Group, then class
[  5.8 -21.5   0.5   5.4  33.5   8.5 -11.7  -1.6  11.7 -11.8  24.0 -21.3
  -0.3  37.4   1.3  15.9   7.6  -6.2   5.6  -4.1 -56.3   5.9   2.7  -5.7
   9.0 -12.4  23.5  -5.1   2.2   6.5  -0.3 -13.2  -7.4  31.8   1.8   2.1
  -2.4  -0.9  -3.4   1.9   6.2  -6.2  15.1  11.2  25.5 -31.8   0.6  31.2
  -3.5 -14.9  16.2   5.2  36.6   4.4  -9.9] | [41]/vivuk
[ 10.4   4.3  19.4   4.6  -3.6  -9.5  -5.6   9.8   1.2 -42.3   4.7  -2.3
  -4.5  17.7   4.5 -11.1   5.9   6.9  14.0  -1.3 -26.9  -1.3  -1.2  -5.4
 -11.4 -10.9  14.7  -4.9 -13.9   3.7 -10.6   2.3  -7.3  -2.3  -7.2  17.6
  -4.4  -0.6   2.3  -8.0   3.7   9.0   0.7   4.0   6.1   0.6  -0.6   7.9
   5.3  -1.0  -0.9 -12.5  33.7   3.2   2.2] | [48]/megi
[  0.2  -7.3  -1.7   2.6  23.5  10.9 -10.3   9.7   8.0   1.5   9.6 -20.5
   1.2  31.0  -1.3  18.1   4.1  -9.5   0.8  -0.8 -26.6   4.9   2.9   1.8
   7.1  -1.7   3.7  -4.8   1.4   5.2  -2.7 -10.1  -2.1  27.2   1.5  -5.1
   5.3  -2.9 -11.1   4.4   2.3  -0.3   8.9   4.8  16.1 -13.8   5.7  13.0
  -3.9   0.6  22.8   2.1  23.4  -6.6  -2.7] | [41]/Baf
[ -2.3 -14.8   5.9  12.5  38.1   2.7 -12.6   5.0  10.5  -2.5  15.2 -22.8
  10.9  41.0   1.9  24.4   3.6  -7.1   4.4  -5.1 -50.2   5.0   7.3  -2.8
   5.6 -10.7   8.4   4.4  -3.6   7.5  -6.5 -12.2  -1.8  28.8  -0.8   4.0
   3.7  -8.5  -3.5  -1.6  18.2  -7.8  21.7  10.8  16.2 -23.6   1.4  27.2
  -3.9  -0.8  23.8   1.0  47.4   4.4  -9.6] | [41]/Baf
[  8.3  -4.7  21.4  12.5  21.6 -14.8 -18.7  20.5  11.9 -50.9  10.5 -15.1
  -5.2  43.8  11.0   8.4   1.0  11.4   4.6  -2.3 -61.9   9.8   2.0  -2.6
 -13.4 -14.1   8.3  -5.8 -14.5  12.7 -12.0  -2.4  -6.8   6.1 -10.2  19.7
   4.0  -4.5  -4.4  -8.6   8.1  -1.7  20.1   6.3   7.6 -11.7   0.9  17.8
   0.9  -4.3   3.4  -7.9  60.4   4.4   6.6] | [48]/megi
[ 10.2  -6.2  18.7   6.8  10.0  -6.4  -9.3  19.9   5.9 -36.9  -1.6  -0.4
  -7.2  26.7   4.6   0.8  -8.8   4.8  15.0  -1.4 -38.7   7.7   7.4   1.9
  -8.3  -3.8   3.6  -4.5 -10.5  12.4   0.1   4.8  -7.0  -5.0  -3.5  14.7
  -0.9  -7.7  -0.1  -0.4   3.8   4.0  14.5  -2.0 -35.2  -0.1   4.7   4.2
  -1.5   0.5   3.2  -7.7  32.3   4.2  20.1] | [48]/megi
[  5.0   3.4  14.9   0.6  25.9  -7.3  -5.0  27.3  27.5 -16.6   4.5 -28.4
 -33.3  34.8  11.4  22.7  24.5  -0.4  -4.1  -5.7 -30.3   3.3  14.0   1.6
   9.9 -37.5   2.7  -6.5 -12.8   6.9 -15.7 -12.6  -9.6   8.1   5.2  10.5
   2.1 -10.5  -0.9  -4.6   2.6   6.7  48.3  14.3   2.6 -13.6  19.0  37.6
  -1.8  17.4   6.5  -4.7  72.5   1.0 -10.9] | [42]/zem
[ -1.9   2.7   8.8   1.1  28.1 -10.7 -19.5  18.4  19.8  -6.8   4.7 -31.6
 -27.1  35.5  11.4  22.8   5.0   5.9  -5.1  -4.4  13.5   0.4  12.5   4.3
  12.6 -36.4  -1.3   4.9  -7.5   2.2 -11.0 -15.1  -0.2   9.6   8.5   2.2
 -11.0  -6.9   0.7   3.9   0.3  -0.4  39.8  14.8   3.8  -8.4  13.0  48.3
   1.5  25.0   0.0  -5.5  52.0   2.6 -11.4] | [42]/zem
[  7.2 -18.4  13.8  11.0  47.8  -1.1 -15.7   2.4  15.7 -21.1  15.4 -35.8
   0.4  54.4  -4.6  19.8  12.2  -1.1   5.7  -4.8 -51.6   3.3  10.7   0.0
   8.5 -16.0   8.3 -21.0  -5.0   9.4 -10.7 -14.1  -1.2  33.4   8.7   4.1
  -0.1  -3.7  -2.9 -17.3   6.4  -3.7  21.8  10.1  27.5 -24.6   0.1  27.6
  -4.8 -13.1  25.4   4.7  46.9  -3.1  -1.3] | [41]/vivuk
[ -7.9   6.8   8.9   2.0  24.2  -7.2  -6.7  22.5  10.8 -10.8  23.3 -21.9
 -15.0  32.7   6.3  17.3  11.0   6.9   4.1   1.1   7.8  -4.1   9.6  -0.1
  10.1 -31.0   3.0   4.8 -13.4   2.5  -3.5 -12.0  -8.4   8.7   3.8   2.4
  -2.7  -3.9  -1.1  40.8   0.1 -14.4  35.8  15.9   3.5 -13.4  18.9  35.9
   4.7  19.9   6.7  -6.5  48.8   0.4 -12.4] | [42]/zem
[  8.1   9.6   4.2   1.7   4.9  -8.9  -0.5  24.4  17.4 -13.3   2.8 -20.9
 -16.4  23.9  20.9   7.8  13.8   9.2  -3.1  -5.5 -21.7   7.8  11.6   2.4
  -5.1 -21.2  -3.9   1.4 -14.9   1.3  -6.5  -6.9 -16.9   1.0   4.7  11.8
  -2.5  -8.5   1.1   2.3  -0.4   3.4  37.0   3.5  10.1  -8.7  19.5  24.7
 -10.5  10.0   2.7  -3.0  69.2  -0.6 -11.9] | [42]/tumit
